Here is a tiny trained network, its code and every weight. The questions are about switching its units off for an input and a class, where a switched-off unit gives its printed mean instead of its output.

import numpy as np


def w(rows, s, z=0):
    codes = np.array(rows[::2]) - 128.0
    scale = np.full(codes.shape[1], s)
    scale[-1] = z or s
    return codes * scale


def norm(h):
    return h / np.sqrt((h * h).mean(-1, keepdims=True) + 1e-5)


def f(y):
    return y / 2 * (1 + np.tanh(0.7978845608 * (y + 0.044715 * y**3)))


def log_softmax(a):
    a = a - a.max(-1, keepdims=True)
    return a - np.log(np.exp(a).sum(-1, keepdims=True))


def net(x, mask):
    res = np.array(x, float).reshape(1, 3) / 4 @ E
    u = 0
    for l in range(2):
        y = f(norm(res) @ A[l][:, :-1].T + A[l][:, -1])
        res = res + np.where(mask[u : u + 11], y, B[l][:, -1]) @ B[l][:, :-1]
        u += 11
    return log_softmax(norm(res)[-1] @ U[:, :-1].T + U[:, -1])


A, B = {}, {}
E = w([
[16,110,215,165,176,102],'x0',
[148,224,210,68,223,103],'x1',
[99,3,176,108,187,134],'x2',
],0.005)
A[0] = w([
[37,113,215,94,175,144,54],'0.n1',
[179,153,120,41,138,144,98],'0.n2',
[161,216,139,117,83,106,6],'0.n3',
[105,210,117,86,35,70,47],'0.n4',
[100,249,164,130,126,102,97],'0.n5',
[79,183,199,68,158,172,106],'0.n6',
[254,55,159,76,202,109,58],'0.n7',
[61,155,95,54,159,98,77],'0.n8',
[56,184,139,122,151,150,120],'0.n9',
[120,177,148,93,246,103,114],'0.n10',
[105,78,136,92,168,193,158],'0.n11',
],0.007,0.0022)
B[0] = w([
[126,135,80,163,134,241,253],'0.n1',
[179,17,216,164,125,210,180],'0.n2',
[104,195,247,137,114,202,169],'0.n3',
[81,200,200,114,115,184,177],'0.n4',
[42,72,239,131,153,208,214],'0.n5',
[167,198,134,153,190,43,214],'0.n6',
[219,126,100,119,145,73,213],'0.n7',
[162,105,148,216,112,81,135],'0.n8',
[186,132,224,159,192,111,167],'0.n9',
[160,167,2,232,99,74,249],'0.n10',
[190,158,115,66,110,196,182],'0.n11',
],0.0059,0.0039)
A[1] = w([
[212,29,138,82,60,95,132],'1.n1',
[30,136,11,62,32,57,32],'1.n2',
[67,227,152,152,190,144,34],'1.n3',
[14,121,71,65,109,250,250],'1.n4',
[151,99,29,80,183,157,209],'1.n5',
[130,61,163,183,173,116,71],'1.n6',
[180,204,104,133,239,150,181],'1.n7',
[100,94,38,191,97,184,169],'1.n8',
[109,84,195,155,74,136,191],'1.n9',
[99,203,121,216,140,139,121],'1.n10',
[165,164,70,84,24,254,141],'1.n11',
],0.008,0.0017)
B[1] = w([
[52,157,49,88,118,198,198],'1.n1',
[108,104,55,115,2,26,191],'1.n2',
[51,31,15,152,80,157,198],'1.n3',
[163,104,168,177,131,93,225],'1.n4',
[148,184,157,185,130,131,196],'1.n5',
[139,169,116,130,209,65,158],'1.n6',
[103,156,125,132,87,82,229],'1.n7',
[122,108,197,131,149,100,222],'1.n8',
[240,212,159,69,101,130,155],'1.n9',
[73,89,59,45,127,151,201],'1.n10',
[138,105,159,84,153,70,254],'1.n11',
],0.0074,0.0066)
U = w([
[42,194,195,122,75,230,64],'0',
[121,77,106,102,7,10,159],'1',
[141,84,222,189,177,101,88],'2',
[187,178,213,29,65,142,3],'3',
[193,217,86,185,170,67,171],'4',
[167,127,29,43,118,218,49],'5',
[35,136,42,174,164,104,247],'6',
],0.015,0.0018)

Each question gives the input, the list of numbers given to net, and the class t.
The units are the neurons (one row each of A and B). Each row of codes is followed by its name. A weight is (code - 128) times the scale printed after its matrix; where a second scale follows, it is the last column's (A, B and U).
mask holds one flag per neuron, layer by layer. A switched-off neuron (its flag False) gives its mean, the last column of its row in B, instead of its output. The means were averaged over made-up inputs and are rounded, as every weight is.
A unit's drop is (log p(t) with every unit on - log p(t) with that unit switched off) / (log p(t) with every unit on - log p(t) with every unit switched off).
The circuit of an input: a set's keep is (log p(t) with only the set's units on - log p(t) with every unit switched off) / (log p(t) with every unit on - log p(t) with every unit switched off). Starting from the 12 units with the biggest drops (on a tie, the unit counted first), units are removed one at a time, each time the one whose removal leaves the highest keep (on an exact tie, the one counted first), for as long as the keep stays at least 0.8.
circuit, biggest first: the units of the circuit, biggest drop first
most important unit: the unit with the biggest drop
top k neurons: the k neurons with the biggest drops, biggest first
k most important neurons of layer l: the k neurons of layer l with the biggest drops, biggest first
input [-8,7,-5], class 3: most important unit	0.n2
input [-1,-1,8], class 5: circuit, biggest first	1.n1, 0.n11
input [0,5,-1], class 6: top 4 neurons	0.n10, 1.n3, 0.n5, 1.n10
input [1,5,2], class 6: 2 most important neurons of layer 1	1.n10, 1.n9
input [6,3,-7], class 0: top 2 neurons	0.n5, 0.n3
input [2,5,-6], class 0: top 2 neurons	0.n5, 0.n3
input [0,2,-2], class 0: top 2 neurons	0.n5, 0.n3
input [2,8,-7], class 0: top 3 neurons	0.n5, 0.n3, 0.n4
input [7,0,-6], class 0: 2 most important neurons of layer 1	1.n9, 1.n2
input [-4,-3,-8], class 3: 2 most important neurons of layer 0	0.n10, 0.n3
input [-6,-6,8], class 5: top 2 neurons	1.n1, 0.n10
input [6,-3,-5], class 0: 3 most important neurons of layer 0	0.n10, 0.n5, 0.n6
input [2,2,2], class 6: top 2 neurons	1.n10, 0.n1
input [1,5,-4], class 0: circuit, biggest first	0.n5
input [-1,1,5], class 4: top 2 neurons	1.n5, 1.n10
input [-6,-2,1], class 5: top 3 neurons	1.n1, 0.n10, 0.n2
input [-5,-2,1], class 5: 2 most important neurons of layer 0	0.n10, 0.n1
input [-5,2,2], class 5: top 2 neurons	1.n1, 0.n2
input [7,8,-4], class 6: top 2 neurons	1.n3, 0.n10
input [-2,8,3], class 4: circuit, biggest first	0.n10
input [5,5,-8], class 0: 3 most important neurons of layer 0	0.n5, 0.n3, 0.n4
